Below is a small trained network, with its code and all its weights. Each question gives an input and a target symbol and asks what happens when units are switched off, that is, made to give their printed mean instead of their output.

import numpy as np


def w(rows, s, z=0):
    codes = np.array(rows[::2]) - 128.0
    scale = np.full(codes.shape[1], s)
    scale[-1] = z or s
    return codes * scale


def norm(h):
    return h / np.sqrt((h * h).mean(-1, keepdims=True) + 1e-5)


def f(y):
    return np.maximum(y, 0)


def softmax(a):
    e = np.exp(a - a.max(-1, keepdims=True))
    return e / e.sum(-1, keepdims=True)


def log_softmax(a):
    a = a - a.max(-1, keepdims=True)
    return a - np.log(np.exp(a).sum(-1, keepdims=True))


def net(x, mask):
    ids = ['αβγδεηλμξπστφω'.index(c) for c in x.split()]
    T = len(ids)
    res = E[ids] + P[:T]
    r = norm(res)
    for j in range(3):
        rows = slice(3 * j, 3 * j + 3)
        q, k, v = (r @ M[0][rows].T for M in (Q, K, V))
        z = softmax(np.where(np.tri(T) > 0, q @ k.T / 3**0.5, -1e9)) @ v
        o = O[0][rows]
        res = res + np.where(mask[j], z, o[:, -1]) @ o[:, :-1]
    y = f(norm(res) @ A[0][:, :-1].T + A[0][:, -1])
    res = res + np.where(mask[3:11], y, B[0][:, -1]) @ B[0][:, :-1]
    return log_softmax(norm(res)[-1] @ U[:, :-1].T + U[:, -1])


Q, K, V, O, A, B = {}, {}, {}, {}, {}, {}
E = w([
[190,122,103,127,130,177,141],'α',
[92,145,110,119,180,123,156],'β',
[160,121,148,170,188,127,147],'γ',
[164,125,103,123,57,136,133],'δ',
[188,137,111,166,90,137,128],'ε',
[183,99,126,103,128,182,151],'η',
[121,144,78,90,94,149,132],'λ',
[76,100,112,153,145,253,120],'μ',
[109,164,172,152,76,119,160],'ξ',
[144,90,190,105,107,151,175],'π',
[186,129,95,134,143,173,130],'σ',
[118,173,74,130,131,142,118],'τ',
[142,89,119,95,122,113,184],'φ',
[137,169,83,155,157,140,107],'ω',
],0.022)
P = w([
[168,207,147,72,139,111,159],'0',
[143,154,153,81,149,105,94],'1',
[147,185,116,110,131,141,177],'2',
[142,176,109,122,128,152,185],'3',
[133,165,105,132,124,156,182],'4',
[129,152,98,142,122,158,176],'5',
[120,141,93,152,123,160,170],'6',
[110,130,85,158,121,160,164],'7',
[102,114,82,165,120,161,159],'8',
[93,96,80,173,121,157,145],'9',
[82,81,76,185,118,158,139],'10',
[69,62,70,195,116,155,130],'11',
[74,76,35,245,139,216,202],'12',
],0.011)
Q[0] = w([
[124,113,132,136,146,146,78],'H0',
[159,116,87,77,164,116,109],'H0',
[127,115,234,75,103,45,91],'H0',
[158,134,157,104,159,98,13],'H1',
[185,104,143,93,107,61,65],'H1',
[85,137,116,78,112,95,87],'H1',
[150,160,124,115,79,155,68],'H2',
[136,115,93,136,111,249,218],'H2',
[157,89,30,138,127,125,204],'H2',
],0.018)
K[0] = w([
[76,158,143,96,113,86,118],'H0',
[209,183,151,131,109,35,101],'H0',
[166,198,95,86,180,173,54],'H0',
[161,184,186,56,109,75,155],'H1',
[164,243,142,72,176,101,121],'H1',
[202,148,174,107,153,171,118],'H1',
[131,104,135,117,159,9,198],'H2',
[60,53,74,221,109,138,123],'H2',
[48,52,153,188,113,204,124],'H2',
],0.013)
V[0] = w([
[116,137,29,144,156,53,124],'H0',
[93,172,169,171,116,180,96],'H0',
[164,57,109,129,170,175,158],'H0',
[19,140,148,83,8,68,157],'H1',
[148,236,155,158,191,94,89],'H1',
[15,191,27,50,180,141,96],'H1',
[51,102,249,134,163,127,179],'H2',
[134,51,95,54,226,121,198],'H2',
[188,139,142,34,79,181,81],'H2',
],0.015)
O[0] = w([
[169,190,69,118,184,126,175,24],'H0',
[40,73,91,123,97,137,116,124],'H0',
[178,114,161,99,176,152,97,170],'H0',
[52,216,173,212,123,79,130,1],'H1',
[89,83,87,67,152,97,191,63],'H1',
[82,195,84,106,134,65,39,240],'H1',
[140,35,166,190,190,54,179,86],'H2',
[117,148,253,74,219,142,137,159],'H2',
[137,150,164,174,77,195,89,131],'H2',
],0.018,0.0093)
A[0] = w([
[191,216,98,127,176,159,192,2],'N0',
[54,81,127,163,45,114,136,63],'N1',
[145,76,73,205,81,248,118,155],'N2',
[127,89,171,50,169,8,69,171],'N3',
[140,41,108,117,189,132,154,15],'N4',
[20,39,25,189,102,100,120,161],'N5',
[127,230,109,120,125,158,98,140],'N6',
[34,123,135,96,231,27,125,51],'N7',
],0.014,0.0047)
B[0] = w([
[53,140,87,185,198,141,200,158],'N0',
[180,123,103,219,175,122,165,184],'N1',
[129,152,86,219,190,162,191,248],'N2',
[77,148,134,203,163,160,244,243],'N3',
[160,91,212,143,54,34,144,152],'N4',
[255,156,78,143,167,67,88,233],'N5',
[138,135,138,121,97,77,76,204],'N6',
[71,84,125,200,164,144,247,177],'N7',
],0.015,0.011)
U = w([
[174,120,138,58,121,203,141,112],'α',
[32,149,123,101,189,122,219,157],'β',
[178,38,169,19,134,39,150,221],'γ',
[124,243,164,210,53,191,184,1],'δ',
[147,140,56,148,107,255,236,22],'ε',
[179,122,181,75,103,178,132,144],'η',
[109,190,180,108,68,76,67,212],'λ',
[95,77,92,121,222,169,60,12],'μ',
[193,80,94,204,79,6,151,106],'ξ',
[83,22,239,170,63,123,106,197],'π',
[172,100,107,34,141,196,129,106],'σ',
[99,125,114,43,109,75,84,214],'τ',
[253,243,251,120,170,102,180,46],'φ',
[114,75,53,1,149,107,95,176],'ω',
],0.0089,0.0067)

Each question gives the input, a string of symbols that net reads in full, and the target symbol t.
The units are the heads (3 rows each of Q, K, V and O) and the neurons (one row each of A and B). Each row of codes is followed by its name. A weight is (code - 128) times the scale printed after its matrix; where a second scale follows, it is the last column's (O, A, B and U).
mask holds one flag per unit, heads first, then neurons. A switched-off unit (its flag False) gives its mean, the last column of its rows in O or B, instead of its output. The means were averaged over made-up inputs and are rounded, as every weight is.
A unit's drop is (log p(t) with every unit on - log p(t) with that unit switched off) / (log p(t) with every unit on - log p(t) with every unit switched off).
The circuit of an input: a set's keep is (log p(t) with only the set's units on - log p(t) with every unit switched off) / (log p(t) with every unit on - log p(t) with every unit switched off). Starting from all 11 units, units are removed one at a time, each time the one whose removal leaves the highest keep (on an exact tie, the one counted first), for as long as the keep stays at least 0.8.
circuit, biggest first: the units of the circuit, biggest drop first
unit that matters most: the unit with the biggest drop
heads that matter: for each layer, one digit per head in row order, 1 if its drop is at least 0.15 and else 0, layers parted by /
input ξ μ λ, target ξ: unit that matters most => H0
input β β λ ξ π π, target π: heads that matter => 001
input σ δ σ, target δ: circuit, biggest first => H2, H1
input ε δ ε λ β σ ξ ω π μ γ σ, target π: heads that matter => 111
input ε τ φ λ β α, target β: heads that matter => 011
input π ξ ξ η φ φ γ, target φ: heads that matter => 110
input ω π λ α β σ μ, target π: heads that matter => 100
input β β λ ω ω, target ω: heads that matter => 011
input φ π μ ε φ π ε, target π: circuit, biggest first => H0, N5
input σ β π η δ β π φ μ ξ β ω, target ξ: circuit, biggest first => H0, N5
input γ ε ε ε μ ε β ω γ β φ ε β, target φ: heads that matter => 100
input ξ ε β π ξ ξ φ μ φ δ ω β, target φ: heads that matter => 110
input ξ ξ γ μ λ ε φ β ξ α β, target ξ: circuit, biggest first => H2, N4
input ε φ η β ε μ, target φ: circuit, biggest first => H0
input β φ η, target φ: heads that matter => 100
input ε γ η β β λ, target β: heads that matter => 001
input ξ ε λ ω β β, target β: circuit, biggest first => N7, H1
input δ π δ ε ε γ, target ε: circuit, biggest first => H2, H1
input μ σ η ξ η, target ξ: circuit, biggest first => H0, N5
input ξ δ λ α β δ δ φ λ β, target λ: circuit, biggest first => H1
